Every row comes from one small tree of marks. The marks that hang from a mark follow it in brackets, in the order of their numbers. Every link used is in the known rows. Which tree was each row made from?
Each row is shifted at random along 6 fixed directions that mean nothing.
Known rows:
K578[K620[K775[K434[K7 K88]]]]: [-0.17  0.02 -1.81 -0.08 -0.28  0.49  0.01  0.22  1.07  0.47 -0.46  0.79
  0.28 -0.83  0.56 -0.86  1.92 -2.00  1.44 -0.31 -0.81 -0.30 -0.52  1.05
 -0.40  0.66  0.65 -0.91 -0.49 -1.10 -0.71 -1.90 -0.66  0.43  0.74  2.55
  0.27  0.21 -0.37 -1.44  0.28]
K88[K434[K213[K620]]]: [ 1.05  0.31  1.76  0.49 -0.39 -0.20  1.57 -0.31 -0.78 -0.17  1.57  0.52
 -1.63  3.38 -1.61 -0.47 -1.14  1.15  0.48 -0.37 -1.02 -0.85  2.15 -1.17
 -0.79 -1.84  1.22  2.63  0.31  1.75  1.67 -0.31 -0.57  0.18  2.13 -2.20
 -1.02  1.20 -0.46 -1.01 -0.97]
K213[K289[K88] K620[K775]]: [ 0.46  3.63  0.96 -2.33  0.10 -0.60 -0.13  1.55 -0.34 -1.21  1.32  0.04
 -1.25  2.30  2.35  0.41 -2.16  2.99  0.52 -0.37 -0.67 -1.67  1.75 -0.03
 -0.16  0.82  0.62  3.35  0.06  2.28  0.49  1.32  0.87  3.07  0.61 -1.20
 -0.67  0.27  0.27 -1.19 -1.11]
K88[K434[K7 K213 K607]]: [ 2.92  1.63  2.92  0.94  1.64  0.13  0.98 -1.59 -2.05 -2.19  0.70  0.39
 -3.37  2.86 -0.54  0.91 -3.11  5.06 -1.35  2.23  0.94 -0.07  1.94 -2.98
  0.04  0.36  0.50  5.73  0.52  2.83  1.81  3.00  0.19  1.09  0.01 -2.81
 -2.22  0.96  1.03  0.01  0.36]
K213[K88[K434] K620 K775[K7 K578]]: [-1.63  1.24  2.45 -1.87 -1.53 -0.58  0.23  1.19 -0.51  2.05  0.95 -1.85
  2.69  0.67 -2.58 -1.78  3.24 -0.24  1.52 -1.07  1.00  0.47  0.43  2.47
  1.97  0.74 -3.01 -0.23  1.22 -1.11 -0.46 -1.60  0.34 -0.77  1.59  0.85
 -0.58  1.25 -1.91 -0.83 -3.76]
K213[K620 K775[K578]]: [-0.63  0.83  1.44 -0.79 -2.19 -0.01 -0.92  0.54  2.79  2.53  1.40  1.65
  0.09 -0.13 -0.38 -1.50  2.16 -0.05 -1.18 -0.10 -1.86  0.22 -0.28 -0.70
  0.44 -0.52  1.64 -1.69  1.03 -2.14 -0.30 -2.40 -1.60  0.93  0.66  0.14
  1.19  0.19 -2.09 -1.77  0.86]
K620[K775[K7 K578[K213 K434[K88 K607]]]]: [-0.19 -1.13 -0.88 -1.35  0.62  0.17  0.50  1.33 -1.52 -0.60 -0.07  0.86
 -1.70  0.58 -0.12  1.10  0.62  1.34 -1.39 -0.65  2.83  1.71  0.60  0.02
 -0.62  1.01  1.11  1.18  0.45  2.87  0.33  0.46  2.21 -1.87 -0.40 -2.64
  0.67 -0.09  1.04  1.65 -1.82]
K578[K213[K88] K434[K607[K289] K775[K7]] K620]: [ 1.25  3.14  1.79 -0.84  0.30  1.06  0.51 -0.78 -1.73  0.97  1.95  0.99
 -0.19  0.71  0.65  0.70  1.20  3.95 -1.56  0.52 -1.39  1.62  0.15  1.47
  1.26 -0.79  0.34 -0.55 -0.30  0.53 -0.08  1.74  1.79 -1.92 -0.89 -0.18
 -0.43  1.19  0.64 -1.36  0.24]
K578[K213[K88] K620[K775[K434[K607[K289]]]]]: [ 0.63  0.71 -1.52  0.20  0.46  0.04 -0.47 -0.25 -0.59 -0.13 -1.25 -0.48
  0.23  0.19  0.31  0.35  0.48 -1.12  1.04 -1.15  0.59 -0.36  0.49  1.18
 -0.60  0.78  0.54 -0.33 -0.44 -0.18  0.42  0.60  0.29 -0.79 -1.14  1.89
 -0.90 -0.03  1.01 -0.67 -0.40]
K213[K88[K434[K7]] K289 K620[K775]]: [ 1.28  1.35  1.14 -1.10  2.09 -0.09 -1.01 -0.45 -1.27 -2.72 -0.27 -2.34
 -0.07  0.86  1.18  0.75 -1.99  2.03  1.19 -1.07  1.69 -1.19  2.67  0.19
 -1.62  2.08 -0.15  3.14  0.49  1.80  0.90  1.78 -0.28  2.44 -0.22 -0.28
 -0.98 -0.08  0.88  0.40 -1.62]
K7[K434[K88 K775]]: [ 1.06  0.45 -0.47 -0.01 -1.44  0.29 -0.48 -1.10  1.10 -0.20 -0.05  0.72
 -1.13 -0.42 -0.69  1.06 -0.22 -0.20  0.25 -0.16 -2.26 -0.90  0.13 -1.10
 -0.67  0.06  1.13  0.34  0.23 -0.90  1.06 -0.27 -0.41 -0.51  0.88  1.03
 -0.21  0.45  0.03 -0.84  1.46]
K434[K88 K213 K607[K289 K578] K775[K7]]: [-0.85 -1.55  0.29  0.92  0.18  0.68  0.18 -0.24 -0.09  0.93  0.97 -0.25
  1.75 -0.89  2.31 -0.67 -0.66  2.10 -0.09 -0.13 -0.57  1.27 -0.99  0.88
  1.41 -1.55 -0.06 -1.62 -2.72  1.00 -2.61  1.16  2.43 -0.34  0.70  0.02
  0.38  1.30 -0.12  0.58  1.64]
K7[K434[K88 K213 K775[K578[K620]]]]: [-0.07 -0.76 -0.66  0.41 -1.30 -0.98  1.24  0.66 -1.45  0.17  1.17 -0.84
  0.92 -0.32 -2.51  0.43  0.75 -2.04  0.65  1.12 -1.30  0.86 -2.43  0.41
  2.12 -0.70  0.12 -2.02 -0.48 -1.21 -0.50 -0.03  1.70 -0.55 -0.04  1.85
  1.04  0.85  0.44 -1.04 -0.04]
K7[K434[K607[K88 K289]]]: [-0.69 -0.37 -1.76  0.56  0.13  0.53 -1.33 -2.01  1.91 -0.59  1.05  0.74
 -1.48 -1.52  2.38 -0.14  0.24 -0.11  1.23 -2.06 -2.11 -0.80  0.33  2.38
 -1.33 -0.56  0.81 -0.92 -1.88 -0.16 -0.49 -1.64 -0.09 -1.64  1.39  0.57
 -0.60  0.49  0.59 -1.15  0.90]
K7[K434[K213[K289[K88] K620] K607 K775[K578]]]: [ 1.11 -2.05  1.02  1.92  2.11 -1.23 -1.42 -1.40 -1.43 -2.12 -1.16 -0.57
 -0.80 -0.41 -0.59  2.28 -3.38 -0.65  0.01  0.95  0.63  0.01 -0.65 -2.38
  0.33  0.59 -0.29  0.29  0.97 -1.72  0.81  2.56  0.13  2.02 -2.51  0.83
 -0.47 -1.02  1.04  0.53  1.79]
K578[K213[K88 K775] K434[K607] K620]: [ 1.53  2.95  0.21 -1.11 -0.46 -0.31  1.43  0.52 -3.04 -0.63  2.59 -1.16
 -0.87  2.28 -2.15  0.58  0.42  2.09 -1.99  0.48  0.69  0.93 -0.04  1.24
  0.33  0.17  0.89  0.45 -0.91  2.60  1.00  1.62  1.19 -1.06 -1.64 -0.27
 -0.26  1.30  1.04 -0.71 -1.56]
K213[K88[K434] K289 K775[K7 K578[K620]]]: [-2.14 -1.32 -1.46 -1.90  0.25  1.93  0.00 -0.33 -0.12 -0.65  1.75 -1.82
  1.11 -1.32  2.58 -0.53  2.46  0.92 -1.11 -2.56  1.59  0.87  0.71  2.45
 -1.34  1.16  0.13 -1.69 -0.18  2.38 -0.23 -1.23  0.07 -1.01  0.77 -1.13
  2.52  0.53 -0.89  2.31 -1.52]
K775[K7 K578[K434[K213[K289]]]]: [-0.57 -4.67 -1.16 -0.51  3.51 -0.53  0.55  1.08 -2.80 -4.02 -1.10 -0.41
 -1.08  0.33 -0.45  0.90 -0.92 -0.13 -0.81  0.18  4.45  0.31  1.28 -1.08
 -0.57  0.61  0.29  0.76  1.33  3.14  1.72  0.51  0.20  0.11 -0.73 -3.72
  1.41 -2.77  0.58  3.11 -1.94]
K607[K434[K213[K289]] K578]: [-0.19 -4.01 -0.94  0.63  2.18 -0.25  1.45  0.34 -0.63 -2.25 -1.08  0.86
 -1.32  2.15  1.31 -0.25 -2.13 -0.16  0.66 -1.90  0.69 -1.74  2.84 -0.79
 -1.41 -1.99  1.85  1.31 -0.28  2.07  0.31 -0.46 -0.39  0.69  1.28 -2.59
 -0.47 -0.04  1.07  1.02  0.38]
K578[K434[K7 K213[K289[K88]] K775] K620]: [ 0.64  0.09 -0.07  1.17  0.27  1.55  0.63 -1.39 -0.04  1.31  0.81  3.05
 -0.87 -1.00  1.16 -0.08  0.04  0.16 -1.91  0.62 -3.70  0.27 -1.07 -1.08
 -0.70 -2.09  2.22 -2.91  0.82 -1.83  0.06 -1.01 -0.48  0.20 -0.52  0.88
  1.20  0.66 -0.22 -0.33  3.80]
K434[K7 K607 K775]: [ 0.76  2.22  0.31  1.50 -0.32 -1.41 -0.22  0.84 -0.83  0.13  1.09 -0.72
  0.76  1.45  0.14 -0.87 -0.10  1.68  1.25 -0.13  0.21 -1.69  0.29  0.48
  1.05 -1.79 -0.34  1.32 -2.31  1.03 -2.93  1.34 -0.62  2.20  2.94  0.19
 -1.19  2.08  0.02 -2.16 -0.84]
K620[K775[K434[K88 K607] K578]]: [-0.14 -1.35 -1.61 -0.81 -1.00  0.38 -0.68  0.13  1.43  0.38 -1.00  0.68
 -1.75 -0.24  0.78  0.54 -0.25 -0.17 -0.11 -1.40  0.81  0.95  0.26 -0.75
 -0.74  1.92  1.21  1.77  0.14  0.58 -0.03 -0.62  0.40 -0.42  0.43  0.02
 -0.11  0.36  0.23  0.28  0.34]
K88[K434[K213[K775[K578]] K607]]: [ 0.18  0.62  0.97  1.38 -0.87 -0.56 -1.40 -2.22  0.69  2.06 -0.09 -0.77
 -0.76 -1.88 -0.14  1.14  0.45 -0.10 -1.66  0.29 -0.69 -0.31 -1.91 -0.11
  0.53  0.95 -0.95 -0.96  0.32 -2.17 -0.09  1.36 -2.41 -0.22 -1.41  2.16
 -0.15  1.61 -0.36 -1.28  1.22]
K620[K775[K7 K434[K88]]]: [-0.38  1.29 -1.04 -0.40 -1.93  1.95 -2.02 -0.76  3.28  3.03 -2.41  2.57
 -0.11 -1.35  4.70  0.48  1.93  1.67  1.04 -1.96 -0.86 -2.20  0.29  2.52
 -2.04  1.13  0.46  0.74 -0.03 -0.80 -1.24 -0.88 -1.80 -1.63  3.15  0.90
 -1.43  2.27 -1.26 -0.98  1.52]
K607[K88[K434[K7]] K289[K213 K775[K578]]]: [-1.56 -0.34 -1.94 -1.28  1.03  0.27 -0.01  0.26 -0.50 -0.18 -1.59 -1.62
  1.74 -1.79  0.05 -0.42  0.70 -1.63  1.47  0.92  0.78 -0.69  0.29  1.12
 -0.10 -0.63 -1.80  0.34 -0.05 -0.82 -0.76  1.14 -0.02 -2.01  0.66 -0.04
 -1.51 -2.23  0.58  0.57 -1.84]
K434[K213[K88 K289[K7 K775]]]: [ 0.99  2.63 -0.28 -0.28 -1.19 -0.22  0.57  1.49 -1.70 -0.76 -0.41 -1.48
  1.40  1.04  2.46  0.85 -1.84  2.76 -0.11  0.91  0.52 -2.39 -0.29  1.83
 -0.10 -0.57 -0.73  1.51 -0.97  2.13 -0.71  2.58  0.05  1.44  1.16 -1.03
 -0.16  1.33  0.86  0.91 -0.06]
K578[K213[K620 K775[K434]]]: [ 0.45  0.29 -0.37 -0.30 -1.19 -2.39  1.46  1.64 -0.98  0.23  1.38 -0.64
  0.15  2.41 -2.33 -1.20  0.78 -1.20  0.25 -0.99  1.55 -0.97  0.54 -0.10
  0.71 -0.82  0.80  0.21 -0.20  1.24  0.93 -0.29 -1.64  0.05  0.54 -0.56
 -0.90 -0.25 -1.18 -1.08 -1.55]
K7[K434[K88 K213[K620] K775]]: [ 0.77 -0.81  0.03 -0.06 -2.08 -0.89  2.15  0.11  0.08 -0.03  4.60 -0.69
 -0.77  0.06 -1.03  0.14 -1.27 -0.22 -0.98  0.02 -2.35  2.06 -2.57 -0.78
  0.79 -0.74  1.98 -1.90 -2.03  1.20  0.08 -0.51  1.58 -0.15 -0.24  0.21
  1.68  0.66 -0.26 -0.35  2.08]
K620[K775[K7 K434 K578]]: [-1.04 -0.17 -2.55 -0.24 -0.37  1.61 -3.60 -0.29  3.36  2.56 -3.58  1.45
  0.53 -2.84  6.46  1.55  2.36  0.64  0.85 -2.69  1.93 -3.07 -0.41  3.64
 -2.34  1.45 -0.22 -0.32 -0.51 -0.58 -2.79  0.68 -3.74 -1.49  3.30  0.34
 -0.74  1.67 -0.78 -1.15  0.83]
K607[K88[K434] K289[K213 K775]]: [-0.91  0.90 -1.92 -2.22  0.63 -0.26  0.17 -0.51  0.07 -0.73 -0.16 -2.72
  0.39 -2.01  0.17  0.80 -0.51 -1.67  0.46  1.02 -0.62 -0.60 -0.36  0.38
 -0.33  0.34 -1.72  0.14 -0.87 -0.28  0.94  1.90 -0.48 -1.46 -1.34  0.95
 -0.78 -2.92  0.45  0.02 -1.05]
K88[K434[K7 K607[K578] K775]]: [ 1.10 -1.75  1.20  1.48  3.16 -0.68 -1.78 -2.71  0.69 -0.98 -2.71 -0.94
 -0.68 -2.54 -2.50  1.15 -0.59 -2.71 -0.24  1.05  0.21  0.08  0.38 -3.77
  0.72  0.98 -2.49 -0.30  1.26 -3.54  1.11  1.07 -2.74  1.81 -2.83  2.67
  0.06 -1.82  0.22 -0.89  1.30]
K434[K7 K88 K607[K289[K213[K620]]] K775[K578]]: [-0.15 -2.33  0.35  2.50 -0.30  2.26 -1.39 -1.93  2.98  1.28 -0.25  2.44
  1.03 -2.19  2.03 -1.19 -0.76  0.51 -0.72  0.97 -1.93  2.42 -0.73 -1.67
 -0.79 -1.21  2.16 -2.04 -0.51 -2.03 -1.98 -1.01  0.07 -0.50 -0.25  0.21
  0.32 -1.03 -0.51  1.35  3.93]
K620[K775[K578[K434]]]: [-0.45 -2.62 -3.24 -1.63  1.54 -0.73 -0.82  1.27 -0.16 -1.84 -0.92 -0.77
 -1.85 -0.97 -0.70  1.38 -0.05 -3.00 -0.57 -1.81  2.60 -0.34  0.40 -0.93
 -2.03  1.22  1.60 -0.36  0.30  1.24  0.68 -0.12 -0.92  0.12 -0.49 -0.54
  1.81 -2.03  0.99  0.61 -1.60]
K578[K213[K289 K620[K775[K7]]] K434[K88]]: [-0.78 -0.17 -0.17 -0.05 -0.11 -1.38  0.00  0.43 -0.63  0.86  0.27  0.73
  0.81 -1.24 -0.32  0.06  2.13 -1.79  0.43 -1.18 -1.04 -0.01 -0.48  2.42
  0.13  0.15 -0.24 -3.08  0.84 -1.03  0.42 -1.70 -0.38 -0.70 -1.43  1.28
  0.89 -0.15 -0.08 -0.56 -1.09]
K434[K88 K213[K620[K775]] K607[K289[K7] K578]]: [-0.66 -1.53  0.38  1.91  0.72 -0.77  0.06  0.51 -0.56  0.34 -0.21  0.32
  1.74  0.45  0.50 -1.46 -1.24 -1.00  2.37 -0.62 -0.30  0.59 -0.23  2.18
  0.99 -2.01 -0.20 -1.27 -1.81 -1.19 -2.38 -0.66  2.29  0.93  0.36  1.68
 -0.26  0.85  0.84 -0.25 -0.22]
K434[K7 K88 K213[K620] K607[K578] K775]: [ 1.63 -3.07  1.89  2.44  0.63  1.93  0.24 -1.10  0.92  0.03  0.39  1.64
  0.03  0.63  0.41 -0.74 -2.96  2.09 -1.58  1.52 -0.79  2.58  0.20 -3.60
 -0.79 -1.97  2.85 -0.28 -1.51  0.72 -0.97  0.20  1.53  1.45 -0.47 -1.53
  0.63  0.62 -0.28  1.53  4.41]

Which tree is each row?
[ 1.37 -1.39  0.95 -0.47  1.84  0.01  0.96  0.80 -1.18 -2.67 -0.41  0.26
 -1.93  2.45 -3.15  0.34 -3.50  0.22 -0.80  1.35  2.57  2.54  1.26 -3.74
 -1.54  1.03  1.75  3.23  1.38  1.41  1.83  0.25  2.44  0.40 -2.09 -2.82
 -0.51 -2.76  1.24  3.00 -0.51] | K289[K213[K88 K620[K775[K578[K434[K7 K607]]]]]]
[ 0.78  0.83 -0.77 -0.24  0.73 -0.18 -0.07  1.46 -1.31 -1.33 -1.43 -0.52
  1.85  1.34  1.72  0.99 -0.61  0.97  1.33 -0.98  1.45 -2.90  1.71  3.09
 -0.83 -1.66 -1.04  0.99 -0.76  1.65 -0.80  1.91 -0.55 -0.04  1.94 -2.10
 -0.83  0.99  1.71 -0.02 -1.19] | K607[K578[K213[K88 K289[K7[K434] K775] K620]]]
[-0.29 -0.17  0.31  1.18 -1.81  0.26 -0.15 -0.58  2.57  1.97  0.30 -0.45
  0.66 -2.19  0.28 -0.29 -0.44 -1.22 -1.19  0.32 -2.55  0.94 -3.09  0.55
  1.23  0.34 -1.46 -3.27 -1.93 -0.75 -0.83 -1.41 -0.07 -0.04 -1.68  1.55
  1.68  1.54 -0.03 -0.52  2.86] | K434[K213[K88] K607[K578]]
[ 0.18 -0.24 -0.15  0.53 -0.20  1.89 -0.52 -1.35  0.65  0.60  0.41 -1.15
  0.80 -1.25  0.18 -0.02  1.03 -0.16 -0.23 -0.71 -0.33  1.34 -0.15  0.47
 -0.37  0.22 -0.74 -0.95 -0.95  0.05 -1.15 -0.31 -0.48 -0.57  0.59  1.00
  0.87  1.44  0.07 -0.25  0.22] | K213[K88[K434[K7 K607 K775[K578[K620]]]]]
[-1.41 -1.19 -0.58  0.04  1.22  1.60 -1.91  0.23  1.88 -0.01 -2.10  1.05
  1.44 -2.25  2.10  0.11  3.42 -1.12  0.59  1.17  0.87 -0.68 -0.41  1.79
  0.22  0.61 -1.56 -2.22  0.33 -1.01 -0.85 -1.31 -2.19  0.03  0.54  0.15
  1.84 -1.11 -1.02 -0.95 -0.71] | K775[K7 K578[K620]]
[-1.11 -2.79 -0.72 -0.13  1.45  0.37 -0.88 -0.83  1.28 -1.07 -2.23 -0.43
  0.45 -2.38  1.32  0.23 -0.20 -0.74  0.36  0.42  2.82  1.55 -1.03  0.36
  1.10  2.92 -2.83  0.22  0.57 -0.33  0.30  0.02 -0.54 -1.77 -1.64 -0.10
 -0.65 -2.88 -0.22  2.09  0.34] | K775[K7 K434[K607[K289[K213[K88]]]] K578]
[ 0.79 -0.92  0.08  2.61 -0.63  0.24 -0.88 -0.80  0.32 -0.42 -2.04 -0.76
  0.42  0.22 -1.07  0.15 -1.79 -1.12  0.59  0.50 -0.05 -0.95 -0.29 -0.66
 -1.13  0.16 -0.39 -0.24 -0.77  0.07  0.64 -0.26 -0.49  0.61 -0.65  0.90
 -0.42  0.63  0.17  0.90  1.02] | K434[K213[K88] K607]
[ 0.89  1.55 -0.19  0.10 -0.69  2.34  1.12 -1.25  1.37  0.89 -0.02  1.96
 -2.34  0.26  0.74  0.85 -2.07  1.42 -2.06  1.56 -1.76 -0.07  0.05 -3.13
 -2.65 -0.33 -0.12  3.07  0.53  0.77  0.92  1.27 -0.44 -1.21  0.46 -1.95
 -1.53 -0.47  0.44  1.79  2.60] | K289[K88[K434[K7 K607]] K213 K775]
[ 0.17  1.30 -1.82 -0.11 -1.40  0.97  0.58  1.39  0.06  0.74 -0.56  0.55
  0.43  1.54 -0.52 -0.38  1.50 -1.52  0.50 -1.29 -0.56 -0.97  1.05  0.71
 -2.05 -1.16  2.22 -1.16 -0.49  1.21  0.52 -1.56  0.81 -0.87  0.85 -0.26
  1.01  0.99  0.35 -0.08 -1.06] | K578[K213[K88] K620[K775]]
[ 0.36 -1.80  0.17  1.71  1.83  0.03 -1.05 -0.08 -0.65 -1.60 -3.32  0.07
  1.57  1.39 -0.13 -1.09 -1.55  0.25  3.14  0.28  3.29 -0.80  1.92  0.78
  0.14  0.40 -1.38  3.35  0.57 -0.18 -0.90  0.85 -0.67 -0.34  1.58 -0.76
 -3.99 -1.13  0.58  0.71 -1.22] | K775[K434[K7 K607[K289[K213[K88 K620]]]] K578]
[-0.01 -3.63 -1.38  0.45  2.15  1.60 -1.19 -0.08  0.60 -1.19 -2.47  0.62
  0.44 -1.76  0.64  1.36  1.35 -1.86 -1.70  1.05  2.61  0.80  0.27 -2.64
 -1.18 -0.24  1.13 -2.68  0.71  0.16  0.93  0.43 -1.60 -0.25 -1.74 -1.37
  2.96 -3.02 -0.74  1.69  0.88] | K434[K775[K7 K578[K213 K620]]]
[ 0.20  1.38  0.34  0.37 -0.77  0.21 -1.35  0.59  2.33  1.25 -1.77  2.00
 -0.38  0.99  0.95  0.59 -0.80 -0.10  0.41  0.70 -0.65 -1.52  0.37 -0.91
 -1.68 -0.63  1.66  1.23  0.79 -1.35 -0.26  0.10 -1.35  0.47  0.88 -1.14
 -0.68 -0.57 -0.29 -0.72  0.49] | K289[K213[K620[K775[K578]]]]
[ 0.41  2.49  0.50 -2.15 -0.34  0.23 -0.41  1.21 -0.29 -0.50  0.89 -0.10
 -0.60  1.33  0.16  0.13  1.10  2.52 -1.46  1.68  0.81 -0.54  0.56 -0.49
  0.88  0.59  1.33  1.58  0.43  0.94  0.23  1.36 -0.36  1.35  0.24 -0.89
  0.53  0.00 -0.45 -1.48 -1.07] | K213[K775[K578[K620]]]
[-1.48 -0.58 -1.55  1.68 -0.59 -0.59 -1.18 -0.77  1.09  1.26  0.44 -0.07
  0.37 -2.41  2.89  0.41  0.94 -1.19  0.95 -3.25 -0.90 -1.09 -2.08  3.13
 -1.66  0.41  0.08 -3.19 -1.34 -1.07 -2.04 -1.61  0.52 -0.38  0.87  1.74
  1.04  2.18  0.27  0.72  1.28] | K620[K775[K7[K434[K213[K88 K289] K607]]]]
[ 0.40 -1.80  1.55  2.33  0.36  0.44 -1.32 -0.80  0.45  1.01  0.19 -0.67
  2.52 -1.90  0.86 -1.06 -1.16  0.39 -0.15  0.67 -0.07  2.01 -1.81 -0.43
  1.13 -0.68  0.35 -2.94 -1.21 -1.76 -2.65  0.74  0.65  1.08 -1.02  1.52
  0.29  0.11 -0.17  0.39  2.75] | K434[K7 K213[K88 K620] K607[K289] K775[K578]]
[-2.44 -0.01  0.09 -0.79 -0.06 -1.35 -0.68  0.06 -0.37  0.17  1.11 -0.05
  0.18 -0.95  0.71 -0.91  2.42  0.76  0.37 -1.31  0.32  0.10 -0.12  2.23
  1.46  0.32 -0.80 -0.99  0.68 -1.27 -0.93 -1.80  1.47 -0.21  0.61 -0.13
  0.39  0.69 -0.74  0.30 -1.36] | K213[K289 K775[K7[K434[K607[K88]]] K578]]
[-0.85  4.50 -0.08 -2.30 -3.07 -0.30  3.54  2.05 -1.26  1.61  2.11  0.67
 -1.08  3.01 -0.32 -0.72 -0.42  1.93 -0.66  0.24  0.42 -0.11 -0.48  1.52
  2.01 -1.10 -1.99  3.60  0.56  2.15 -0.09  0.31  1.40 -2.62  2.62 -2.43
 -1.36  1.51 -0.11  0.61 -2.88] | K289[K7 K88[K434] K213[K775[K578]]]
[-2.37  1.69 -0.78  1.26 -2.11 -1.41  1.57 -0.07  0.14  3.56  1.41  1.03
  2.00 -1.97 -2.42 -2.89  5.19 -5.26  0.53 -1.01 -4.20 -0.70 -1.98  2.07
  2.17 -1.73 -1.90 -6.03  1.44 -4.31 -0.10 -4.58 -1.37 -0.74 -0.70  4.24
  1.43  1.09 -1.40 -1.86 -0.55] | K578[K213[K289[K88[K434[K7]]] K775] K620]
[-0.50 -0.08  3.34 -1.67  0.11 -0.71  1.27  1.21 -0.99 -1.48  1.31  0.36
  0.18  3.29 -3.30 -2.70  0.08  1.37  0.18 -0.15  0.14  1.10  3.33 -2.91
  0.42  0.09  1.08  1.55  3.03 -0.04  2.91 -3.21  2.55  2.43 -0.34 -1.93
  0.49 -1.72 -2.03  2.32 -1.48] | K213[K88 K289 K620 K775[K7]]
[-0.22  2.03 -0.06 -0.10 -2.80  2.45 -0.49 -0.08  2.41  2.30 -1.39  2.07
  0.53  0.79  0.34 -0.54  0.74  0.77 -1.15  1.00 -1.66 -0.57  0.06 -0.49
 -1.75 -0.66  2.05 -0.03  1.17 -1.28  0.37 -1.29 -0.31 -1.58  0.91 -0.85
 -0.10  0.58 -0.98  0.94  1.44] | K289[K213[K88 K775[K578[K620]]]]
[ 1.59  0.69  2.34  0.92  0.38 -0.91  0.58 -2.08 -0.33 -0.63  0.68 -0.18
 -3.04  0.57 -2.28  1.13 -1.74  0.67 -1.45  1.65 -1.38  0.63 -0.08 -3.09
  0.87  0.92 -0.71  2.01  1.02 -0.33  2.75  0.87 -0.76  0.76 -2.25  0.20
 -0.31 -0.04  0.25 -0.81  0.83] | K88[K434[K213 K607]]
[-0.48  1.46 -0.54 -1.05 -1.11 -0.45  1.80  1.19 -0.14  0.76  0.54 -1.15
  0.61  0.99 -2.29  0.26 -0.88 -2.82  1.01  0.89 -1.23 -1.18 -0.54 -0.66
 -0.70 -0.76 -2.55  1.27 -0.02 -0.05  0.76  0.86 -0.91 -0.39  0.61  0.22
 -1.33 -1.34 -0.20 -0.26 -1.45] | K289[K88[K434] K213[K620] K775]
